Rows, each followed by one of two labels for a hidden trait (new trait and labels in each part):
(in the rows, 128 means zero)
[191 123 130 111 124 156 188 113 113 128 136  89 109 137 234 123 128 168
 153 141 165 129 126 169 136 157 125 133 104 124  83 128 180 120 173 132
 145 130 121 190  80 120  99 151 137 120 101 147 123 135 140 145 105 136]
U
[100 117 155  74 150 141  70 115 114 137 132 124  99 130 145 117 125 156
 107 136 148 139  99 118 126 131 138 140 126 130  78 131 124 157 222 129
 163 139 109 121 104 131  89 135 121 129 182 144 136 132 138 120 128  95]
U
[127 124  98 152 112 146  98 123 119 117 128 119 132 135 201 128 143 124
 136 142 159 122 128 152 138 126 126 152 115 112 107 132 134 146 117 121
 140 116 127 161 116 130 158 151 147 124 120 115 123 128 132 163 115 123]
U
[181 122 146  79 164 136  69 119 108 137 129 132  97 128  81 111 138 133
 124 140 138 134 109 126 131 127 118 146 135 143 101 129 151 144 223 132
 155 120 116 127 123 131 157 127 118 114 161 131 130 131 128  97 131  69]
U
[105 125 164 181 144 148 214 117 123 145 136 101 103 124 166 129 126 145
 128 140 127 129 136 138 120 161 108 119 117 146 106 129 207 114 237 135
 113 131 121 140 123 113  27 127 115 169 132 162 133 133 141  98 135 151]
U
[176 128  55 168  68 140  94 136 136 110 120 133 171 132 194 137 141  88
 146 111 126 118 150 170 139 119 121 133 154 115 181 128  76 141   1 116
  71 106 155 161 153 147 162 133 160 137 113  85 131 120 118 160 112 141]
U
[ 62 131 124 129  85 122   1 142 134 120 122 181 146 121  73 116 137 119
  93 109 118 130 116  96 129  94 129 137 148 123 133 133  31 127  74 120
 162 140 121 124 140 151 139 116 128 149 180 106 136 120 118 125 137 129]
U
[ 99 128  83 168  74 148  69 132 130 114 120 147 157 131 150 133 143 114
 129 116 131 122 130 144 138 118 130 141 144 127 147 133  90 145  60 116
 115 112 141 158 140 145 121 140 149 145 126 101 134 122 121 155 119 138]
U
[ 88 132 122 115  96 120  22 139 132 121 124 159 159 119  43 104 137 108
  97 114 118 129 127  96 131 100 109 129 139 107 142 132  64 132  92 123
 148 136 133 109 167 139 146 115 131 138 178 107 130 119 117 128 142 126]
M
[ 26 124 154 101  88 141   2 128 128 125 128 152 134 126 107 106 131 146
  94 119 141 135 110 101 124 111 137 128 137 113 101 134  69 134 122 121
 171 151 116 122 137 136  76 120 121 160 188 130 138 127 125 124 134 132]
U
[ 95 131 124 114  94 111  55 140 133 119 126 143 170 122  69 101 135  90
 106 114 111 125 140 108 129 110  90 115 137  90 156 130  69 139  63 125
 129 138 139  95 184 134 152 115 141 128 156 113 132 117 117 146 142 134]
M
[143 133 110  96  95 128  48 131 136 116 123 139 166 124  58 108 132  79
 117 110 101 125 142 111 129 113  90 114 135  96 171 127  90 142  56 123
 116 130 143  99 181 135 163 117 140 122 136  99 134 117 116 141 134 133]
M
[114 132 109 101 102 114   1 142 136 119 119 183 156 120  53 111 136  97
  93 106 105 131 116  88 132  80 123 141 162 122 161 130  17 141  70 119
 146 132 134 107 146 154 183 107 131 123 179  99 136 118 112 131 138 108]
M
[127 128  84 165  63 153 131 128 130 114 122 108 171 132 182 128 136 104
 135 117 122 117 151 165 136 137 106 121 130 108 157 131 126 148  39 120
  92 117 146 153 155 131  92 143 159 150 110 108 136 120 126 166 116 168]
U
[ 68 116 155 126 114 136 105 113 102 128 138  95 108 132 237  87 137 175
 103 144 172 130 128 145 133 143  94 135  99  91  57 135 146 149 200 132
 164 143 111 140 128 120  69 146 142 138 170 146 129 124 141 168 125 130]
U
[123 133 146  61  91 163  34 122 139 129 130 157 130 115   1  89 128 110
  94 104 100 139 108  87 127 118 100 118 143 128 136 130  80 126 149 126
 153 148 127 126 148 143  46 108 125 150 199 125 153 119 126  92 135 127]
M
[131 121 154  34 131 187  63 104 119 141 131 118  95 124 116 109 117 145
 107 126 130 142  82 113 129 144 134 141 126 135 100 130 127 160 243 125
 162 143 114 126  99 136  41 134 121 130 195 148 151 128 145 118 121 106]
U
[129 128 152  80 122 141  78 122 115 137 132 146 108 121  33  94 130 128
 106 122 114 140 112 104 124 129 109 122 139 142 106 130 115 118 179 133
 157 144 118 138 139 136  68 107 113 142 177 140 139 125 123  71 134 112]
U
[ 85 128 125 162  99 138  82 132 122 131 128 146 130 126 103 116 140 135
 114 127 132 130 123 126 130 123 126 132 139 138 113 133 119 120 138 126
 143 131 122 153 137 137  83 123 125 156 157 129 133 126 123 106 131 117]
U
[167 129 145  82 132 104 124 133 118 139 135 129 125 120   1  80 132  99
 117 124 106 133 142 108 119 132  69  98 134 116 125 127 153 119 154 142
 126 137 130 109 182 122 127  99 121 128 161 132 135 119 116  82 147 103]
M
[ 66 131 129 127  91 104   1 141 129 120 124 170 159 120  49 101 142 112
  86 110 118 129 125  93 131  87 102 137 143 112 132 135  38 132  76 123
 158 140 125 110 170 145 150 113 130 138 172 106 133 116 114 138 145 122]
M
[ 92 133 140 108 110 120  52 137 138 129 125 148 156 113   4 107 130  86
  94 110  89 128 130  88 123 113  91 117 139 111 163 129  86 137 131 128
 125 140 136  71 186 135 116 103 123 148 181 114 141 117 122 120 156 134]
M
[169 131  80 134  47 139  83 135 136 105 125 129 177 128 182 114 139  84
 124 105 114 120 152 163 140 116  96 124 146 100 171 129  69 144  10 120
  84 120 154 148 165 144 127 129 162 136 134  88 139 113 119 170 116 156]
M
[ 62 131 127 175  84  64  61 150 131 119 123 163 166 126 118 104 141 116
  98 117 124 124 154 117 130  86 104 121 143 111 133 132  50 128  37 128
 128 138 129 115 177 138 174 114 139 125 145 106 120 116 111 156 143 138]
M
[160 126 154  83 130 187 189 104 113 134 140  82  96 126 147 103 126 150
 127 139 138 130 118 144 132 169  97 126  98 122  91 128 209 133 234 133
 144 135 118 150 114 115  44 143 128 139 141 157 139 127 149 129 118 135]
U
[211 132  62 125  64 140  60 135 133 106 123 128 172 127 172 119 141  67
 137 108 114 118 147 162 143 120  98 132 146 105 182 128  82 146  16 119
  72 109 161 157 155 145 171 129 165 128 127  82 136 115 118 169 112 141]
M
[111 115 155  57 124 149  28 111 114 131 132 111 105 132 184 103 128 161
 111 134 158 137 100 133 129 139 127 145 121 115  67 131 116 164 212 127
 164 140 113 121 104 136  84 138 131 124 186 136 137 127 139 139 121  93]
U
[165 129  84 193 107 121 194 132 130 120 126 104 151 136 170 142 140 111
 163 132 130 116 162 173 134 139 115 120 122 125 156 128 157 127  44 129
  83 105 143 158 149 121 151 138 149 133  77 114 119 126 123 147 122 145]
U
[136 118 146  61 137 172  98 106 113 131 133  95  97 131 195 115 124 163
 123 139 155 136 102 140 132 146 130 143 100 125  79 130 153 152 207 126
 156 134 115 143  92 127  72 146 130 127 163 151 136 128 146 138 108 112]
U
[151 135  77 219 100 120 157 142 136 121 121 142 166 126  90 141 142  89
 144 118  99 116 156 144 134 123 116 123 147 140 181 129 133 125  60 124
  81 106 148 139 168 137 134 126 141 145 104 104 128 122 115 129 131 151]
M
[115 125 158 130 193 146 164 112 105 144 133 108  85 126  51 117 134 152
 120 155 133 132 116 114 127 150 106 139 104 147  82 132 221 141 255 136
 163 125 108 115 139 112  92 135 111 129 142 159 126 130 138  98 144  95]
U
[ 95 130 109 165  54 124  79 139 133 111 125 136 174 128 163 113 134 109
 114 109 121 123 146 138 132 109 105 119 143  99 152 131  69 138  12 121
 108 133 142 138 164 139 119 128 154 143 132 105 134 116 120 172 121 165]
U
[180 130 124 185 102 133 199 126 118 135 132 114 126 125  85 110 134 105
 126 122  98 128 156 151 127 147  77 108 142 149 154 128 185 121 151 137
  92 123 137 151 167 126  38 121 135 152 120 138 137 116 121 100 132 156]
M
[180 122 122 115 135 139 164 117 117 131 135  96 104 131 177 114 131 136
 139 139 143 128 134 157 132 152 103 127 119 126 106 127 168 134 177 134
 121 124 126 150 117 121 117 136 136 118 126 138 128 128 135 133 119 115]
U
[121 121 148 145 146 146 174 115 112 137 136 105  86 133 190 129 133 172
 133 147 158 130 113 146 129 153 128 139 107 140  78 130 188 122 225 133
 147 126 113 152  92 118  85 143 122 135 128 156 125 135 140 118 122 117]
U
[119 135 125 109  91 121  63 138 140 120 124 150 172 118  57 104 129  85
 103 108  93 127 141  99 128 103  96 115 142 103 173 128  80 139  72 125
 119 138 141  91 187 134 140 110 133 133 151 106 137 116 113 140 141 141]
M
[209 128  89 117  91 140 148 124 121 120 128 105 150 132 135 112 136  95
 147 125 117 122 148 163 136 145  79 118 129 115 151 127 162 146  98 129
  90 114 146 150 159 126 125 139 154 121 101 110 133 117 122 149 116 136]
U
[139 125 150  76 151 125  58 126 116 140 128 161 102 121   1 106 131 133
 106 125 119 143 102  88 120 116 126 128 147 152 110 130 113 124 190 134
 164 139 115 124 131 134 116 104 105 127 177 135 135 128 119  62 140  84]
U
[175 123 125 126 137 129 185 119 113 129 135  96 108 135 205 123 132 149
 145 141 150 126 136 161 133 148 114 129 112 123  98 127 185 128 161 135
 123 123 123 157 108 120 131 136 139 112 102 138 123 130 135 141 114 119]
U
[113 135 124 134  85 111  83 142 138 119 126 146 165 121  77 107 131  87
 107 110  96 124 148 112 128 115  94 108 136 104 166 128  87 130  62 127
 112 138 141 100 186 132 134 116 138 136 142 110 133 115 119 144 138 162]
M
[ 98 132 120 128  87  96   6 144 130 117 122 175 163 123  99 106 136 105
 101 108 114 131 130 106 132  83 118 132 150 113 144 131  18 133  37 123
 132 137 132 116 159 149 174 115 138 120 170  98 131 117 112 143 135 124]
M
[190 126 137  69 114 151 129 117 115 136 135 111 119 121  54  86 131  94
 125 122 105 133 132 129 126 150  72 109 133 125 126 127 164 134 193 135
 112 132 134 128 160 127  65 111 132 145 168 136 144 118 128  96 134 122]
M
[157 123 144 131 198 146 230 112 117 144 135  80  86 131 128 135 129 146
 154 158 147 125 132 141 124 171 121 125  97 132 106 126 255 123 255 137
 132 114 118 120 121 102 115 139 112 133 100 160 120 140 141 100 135 105]
U
[132 124 119 171 121 132 121 125 117 128 130 127 119 132 183 128 140 150
 129 135 147 125 127 149 135 131 121 140 128 133  98 132 140 130 153 129
 134 123 118 163 113 133 111 139 135 137 132 132 126 129 130 138 119 119]
U
[191 126 137 118 125 141 237 118 120 133 138  77 113 131 179 114 124 129
 147 142 134 125 144 159 129 165  90 110 106 116 116 125 216 129 183 137
 102 128 132 140 136 109  88 137 137 122 103 148 129 126 141 137 120 143]
U
[ 18 130 148 199  99  97  90 139 123 131 130 156 142 126  98 112 145 146
 101 127 138 126 142 110 125 116 105 121 126 118 104 135 115 107 116 130
 159 139 116 129 170 125 101 122 123 166 144 131 121 125 116 113 145 145]
U
[  3 118 143 119 117 126   1 130 129 128 124 153 129 132 177 127 129 158
 103 125 162 135 104 109 122 109 167 138 138 108  88 134  64 149 105 119
 171 147 111 110 116 138 120 128 123 147 179 130 130 136 126 133 131 111]
U
[206 131 119 171 128 111 232 125 108 136 135  92 131 128  76 109 140 106
 141 138 106 124 163 152 130 154  54 104 127 144 133 127 225 120 177 144
  90 114 133 147 181 112  98 128 138 132 100 137 125 118 120 105 135 131]
M
[169 125  90  96  97 158 147 118 122 110 131  90 136 139 232 128 131 131
 153 134 162 122 132 171 143 142 118 134 100  98 120 128 155 151  87 124
 121 120 136 161 104 124 148 160 158 105  94 115 125 126 141 193  99 134]
U
[123 128  78 153  50 165  54 127 131 108 120 143 162 131 190 124 140 120
 124 107 130 125 124 157 142 111 131 145 152 128 148 133  53 150  30 112
 119 119 144 179 112 152  92 144 159 147 136  96 141 120 123 162 107 151]
U
[ 91 129  84 187  72 135  67 134 126 115 122 146 155 132 172 130 148 123
 122 120 137 122 134 147 138 112 127 143 140 123 139 134  89 141  47 118
 123 116 133 160 146 143 125 144 148 150 139 102 129 122 118 153 119 143]
U
[202 123 128  81 135 161 204 111 118 129 138  74 107 133 195 116 123 136
 152 141 144 127 131 160 131 166 101 118 100 112 111 124 204 140 175 135
 114 126 131 143 117 114  99 141 138 118 106 147 130 129 145 139 111 132]
U
[148 123 155 119 174 155 205 110 107 140 136  99  93 127 107 118 132 154
 129 152 140 129 117 129 131 156 104 136  97 140  89 130 223 136 255 135
 152 123 113 137 124 114  80 142 118 134 128 153 130 131 144 115 132 110]
U
[106 120 140 147 123 133  97 122 117 131 132 119 107 133 233 124 135 167
 118 140 162 129 122 143 132 130 142 143 123 128  78 132 144 138 180 127
 147 130 114 151 102 134  98 140 128 139 160 140 127 133 135 137 122 117]
U
[ 88 122 166 114 146 119  97 123 111 141 135 127 105 125  63 101 132 156
 103 139 137 139 120 109 122 132 106 126 123 131  75 133 136 131 230 139
 173 145 108 118 142 123  87 121 113 130 167 153 131 131 128  95 143 105]
U
[181 124 148  94 161 154 208 111 119 137 138  77  99 128 151 121 125 137
 149 145 141 127 125 147 127 173 106 120  99 122 106 125 228 130 239 136
 125 120 127 122 117 110 106 136 123 130 118 147 129 132 144 119 127 115]
U
[107 123 159 118 147 147 104 114 113 141 132 124  93 126 117 109 130 155
 111 140 140 137 110 119 125 138 118 139 122 144  84 131 165 143 255 132
 157 135 109 128 118 126  73 132 112 137 169 153 134 129 136 103 133 105]
U
[152 133 102  81  74 127  53 136 137 112 123 142 177 124  77 102 131  78
 118 107 104 125 137 117 133 112 102 116 148  88 174 127  68 147  35 124
 116 133 149 101 173 138 173 116 150 114 141  94 137 112 118 147 127 133]
M
[172 123 140 124 118 140 222 115 117 127 139  74 111 137 202 116 126 150
 150 141 152 128 144 171 131 167 107 115 102 112  96 126 184 127 136 136
 118 131 125 162 109 113  96 145 144 118  98 148 124 128 140 156 109 144]
U
[116 128  79 141  93 162  65 129 128 118 122 151 147 128 131 130 143 120
 123 118 122 125 119 134 137 120 130 143 139 131 133 133  90 139  97 117
 132 119 133 171 134 145 118 137 138 149 146 107 136 124 124 134 121 126]
U
[192 130 146 100 109 117 146 125 114 133 139 116 136 121   1  76 133  98
 113 121  96 130 149 119 123 149  50  97 130 117 146 128 176 125 147 142
 115 138 138 120 190 120  93 107 132 127 147 138 136 113 119  99 140 130]
M
[121 121 149 124 124 153 156 112 113 132 137 102  97 130 211 120 129 171
 130 140 157 131 120 148 130 151 123 137 110 130  73 130 172 127 210 132
 147 134 114 160 100 122  65 142 129 136 141 154 131 134 142 138 120 130]
U
[162 125 126 122 120 144 121 120 114 130 133 119 109 129 165 106 136 140
 128 133 138 130 126 147 134 140 106 133 125 133 104 130 148 131 174 132
 131 126 124 158 119 129  88 132 131 130 144 132 132 126 135 122 121 120]
U
[190 128 130 127 110 132 174 120 115 135 134 105 142 124  47  90 135 100
 129 125  94 128 149 145 128 153  59 109 138 134 139 128 186 131 161 139
  96 124 138 141 171 121  48 121 137 138 133 135 141 115 124 108 131 137]
M
[173 123 134 133 131 137 199 119 117 132 136  88 122 131 163 107 129 126
 141 135 129 126 145 161 128 157  95 112 118 126 115 126 185 131 172 137
 117 127 132 144 138 116  80 129 137 127 122 144 131 123 134 128 123 136]
U
